Here is a tiny trained network, its code and every weight. The questions are about switching its units off for an input and a class, where a switched-off unit gives its printed mean instead of its output.

import numpy as np


def w(rows, s, z=0):
    codes = np.array(rows[::2]) - 128.0
    scale = np.full(codes.shape[1], s)
    scale[-1] = z or s
    return codes * scale


def f(y):
    return np.maximum(y, 0)


def log_softmax(a):
    a = a - a.max(-1, keepdims=True)
    return a - np.log(np.exp(a).sum(-1, keepdims=True))


def net(x, mask):
    res = np.array(x, float).reshape(1, 2) / 4 @ E
    y = f(res @ A[0][:, :-1].T + A[0][:, -1])
    res = res + np.where(mask, y, B[0][:, -1]) @ B[0][:, :-1]
    return log_softmax(res[-1] @ U[:, :-1].T + U[:, -1])


A, B = {}, {}
E = w([
[10,52,135,82,123,126,146],'x0',
[115,162,218,233,173,80,152],'x1',
],0.011)
A[0] = w([
[229,144,142,131,147,101,103,113],'neuron 1',
[59,25,231,83,139,147,142,40],'neuron 2',
[97,142,198,131,174,55,63,92],'neuron 3',
[193,191,116,162,143,148,100,51],'neuron 4',
[117,121,107,164,200,171,105,249],'neuron 5',
[13,78,150,99,129,47,169,144],'neuron 6',
[214,177,114,155,145,145,111,73],'neuron 7',
[97,131,172,198,218,86,195,3],'neuron 8',
[113,114,181,187,163,104,200,136],'neuron 9',
[130,91,144,175,181,168,158,210],'neuron 10',
[133,229,169,171,139,75,229,109],'neuron 11',
[166,128,1,48,99,233,135,3],'neuron 12',
],0.0094,0.0071)
B[0] = w([
[42,131,243,203,63,123,82,213],'neuron 1',
[84,74,110,197,120,79,52,212],'neuron 2',
[156,88,91,100,154,136,123,179],'neuron 3',
[112,82,114,162,93,118,37,197],'neuron 4',
[120,242,132,46,87,192,172,221],'neuron 5',
[73,189,168,168,70,111,96,254],'neuron 6',
[107,150,124,178,145,65,80,211],'neuron 7',
[204,9,94,71,254,89,84,192],'neuron 8',
[147,102,75,133,160,130,199,214],'neuron 9',
[165,142,148,79,142,192,130,200],'neuron 10',
[179,85,126,108,147,181,153,222],'neuron 11',
[185,12,132,118,138,111,162,251],'neuron 12',
],0.0098,0.0091)
U = w([
[61,111,163,247,99,67,43,62],'0',
[163,30,75,81,155,140,194,45],'1',
[101,222,110,68,80,213,216,254],'2',
],0.012,0.0074)

Each question gives the input, the list of numbers given to net, and the class t.
The units are the neurons (one row each of A and B). Each row of codes is followed by its name. A weight is (code - 128) times the scale printed after its matrix; where a second scale follows, it is the last column's (A, B and U).
mask holds one flag per neuron, in row order. A switched-off neuron (its flag False) gives its mean, the last column of its row in B, instead of its output. The means were averaged over made-up inputs and are rounded, as every weight is.
A unit's drop is (log p(t) with every unit on - log p(t) with that unit switched off) / (log p(t) with every unit on - log p(t) with every unit switched off).
The circuit of an input: a set's keep is (log p(t) with only the set's units on - log p(t) with every unit switched off) / (log p(t) with every unit on - log p(t) with every unit switched off). Starting from all 12 units, units are removed one at a time, each time the one whose removal leaves the highest keep (on an exact tie, the one counted first), for as long as the keep stays at least 0.8.
circuit, biggest first: the units of the circuit, biggest drop first
most important unit: the unit with the biggest drop
k most important neurons: the k neurons with the biggest drops, biggest first
drop of u: that unit's drop, to one decimal
input [-8,-8], class 0: most important unit => neuron 1
input [-7,-7], class 0: 2 most important neurons => (neuron 1; neuron 7)
input [2,-3], class 2: circuit, biggest first => (neuron 8; neuron 2)
input [-3,-2], class 2: circuit, biggest first => (neuron 2; neuron 8)
input [3,4], class 1: circuit, biggest first => (neuron 1; neuron 9)
input [-5,6], class 1: 3 most important neurons => (neuron 11; neuron 8; neuron 6)
input [3,0], class 2: 3 most important neurons => (neuron 1; neuron 7; neuron 4)
input [-5,-5], class 0: 2 most important neurons => (neuron 1; neuron 11)
input [6,-5], class 0: 2 most important neurons => (neuron 6; neuron 2)
input [3,2], class 2: drop of neuron 4 => 0.2
input [3,7], class 1: drop of neuron 8 => 0.1
input [0,-1], class 2: drop of neuron 12 => 0.1
